Below is a small trained network, with its code and all its weights. Each question gives an input and a class and asks what happens when units are switched off, that is, made to give their printed mean instead of their output.

import numpy as np


def w(rows, s, z=0):
    codes = np.array(rows[::2]) - 128.0
    scale = np.full(codes.shape[1], s)
    scale[-1] = z or s
    return codes * scale


def f(y):
    return np.maximum(y, 0)


def log_softmax(a):
    a = a - a.max(-1, keepdims=True)
    return a - np.log(np.exp(a).sum(-1, keepdims=True))


def net(x, mask):
    res = np.array(x, float).reshape(1, 6) / 4 @ E
    y = f(res @ A[0][:, :-1].T + A[0][:, -1])
    res = res + np.where(mask, y, B[0][:, -1]) @ B[0][:, :-1]
    return log_softmax(res[-1] @ U[:, :-1].T + U[:, -1])


A, B = {}, {}
E = w([
[99,243,115,141,114,127,80,223,91],'x0',
[127,130,128,134,124,132,125,122,124],'x1',
[127,129,140,125,121,132,123,127,132],'x2',
[58,109,43,14,54,149,86,112,86],'x3',
[172,157,73,133,95,248,218,150,229],'x4',
[121,120,128,127,127,123,135,139,135],'x5',
],0.013)
A[0] = w([
[124,138,141,165,147,99,119,123,108,250],'neuron 0',
[153,147,137,148,135,150,152,139,164,132],'neuron 1',
[108,216,121,141,121,127,104,206,110,133],'neuron 2',
[159,154,88,127,97,219,180,145,188,137],'neuron 3',
[121,132,88,105,102,156,140,130,144,94],'neuron 4',
[91,117,74,6,76,149,114,111,95,136],'neuron 5',
[138,51,136,122,134,135,145,62,143,198],'neuron 6',
],0.016,0.014)
B[0] = w([
[183,120,167,118,92,89,158,132,135,200],'neuron 0',
[133,137,115,175,155,142,159,132,109,180],'neuron 1',
[166,221,117,135,83,144,94,197,69,205],'neuron 2',
[92,153,83,173,170,248,145,137,175,253],'neuron 3',
[98,150,100,117,133,165,83,125,171,169],'neuron 4',
[70,107,25,83,116,104,33,99,135,250],'neuron 5',
[126,69,129,123,179,124,159,56,149,221],'neuron 6',
],0.014,0.027)
U = w([
[161,59,254,113,138,54,189,93,153,255],'0',
[130,109,146,177,191,163,217,101,159,174],'1',
[97,51,115,68,127,33,100,60,103,192],'2',
[76,75,83,115,155,164,114,90,189,25],'3',
[184,175,243,117,79,79,153,189,83,146],'4',
[140,190,133,190,132,173,182,209,106,110],'5',
[120,146,94,74,64,51,65,154,45,94],'6',
[91,202,76,116,120,166,74,164,136,44],'7',
],0.0092,0.0045)

Each question gives the input, the list of numbers given to net, and the class t.
The units are the neurons (one row each of A and B). Each row of codes is followed by its name. A weight is (code - 128) times the scale printed after its matrix; where a second scale follows, it is the last column's (A, B and U).
mask holds one flag per neuron, in row order. A switched-off neuron (its flag False) gives its mean, the last column of its row in B, instead of its output. The means were averaged over made-up inputs and are rounded, as every weight is.
A unit's drop is (log p(t) with every unit on - log p(t) with that unit switched off) / (log p(t) with every unit on - log p(t) with every unit switched off).
The circuit of an input: a set's keep is (log p(t) with only the set's units on - log p(t) with every unit switched off) / (log p(t) with every unit on - log p(t) with every unit switched off). Starting from all 7 units, units are removed one at a time, each time the one whose removal leaves the highest keep (on an exact tie, the one counted first), for as long as the keep stays at least 0.8.
units of the circuit, in order: the units of the circuit, biggest drop first
unit that matters most: the unit with the biggest drop
k most important neurons: the k neurons with the biggest drops, biggest first
drop when u is switched off: that unit's drop, to one decimal
input [3,-5,3,-8,-2,-7], class 4: unit that matters most -> neuron 3
input [-4,6,3,-5,0,2], class 0: units of the circuit, in order -> (neuron 3; neuron 5)
input [-8,-2,4,-2,0,1], class 0: units of the circuit, in order -> (neuron 3; neuron 5)
input [1,1,-7,2,-6,4], class 6: 2 most important neurons -> (neuron 6; neuron 3)
input [1,-3,-6,-5,3,4], class 5: 2 most important neurons -> (neuron 6; neuron 5)
input [1,-6,-3,1,-8,-6], class 6: 2 most important neurons -> (neuron 6; neuron 3)
input [0,5,-3,2,-7,6], class 2: 2 most important neurons -> (neuron 2; neuron 3)
input [-1,-5,0,-6,6,8], class 1: drop when neuron 2 is switched off -> 0.4
input [6,2,1,2,-2,3], class 6: drop when neuron 3 is switched off -> 0.6
input [5,-8,0,-2,-1,-4], class 4: drop when neuron 5 is switched off -> 0.4
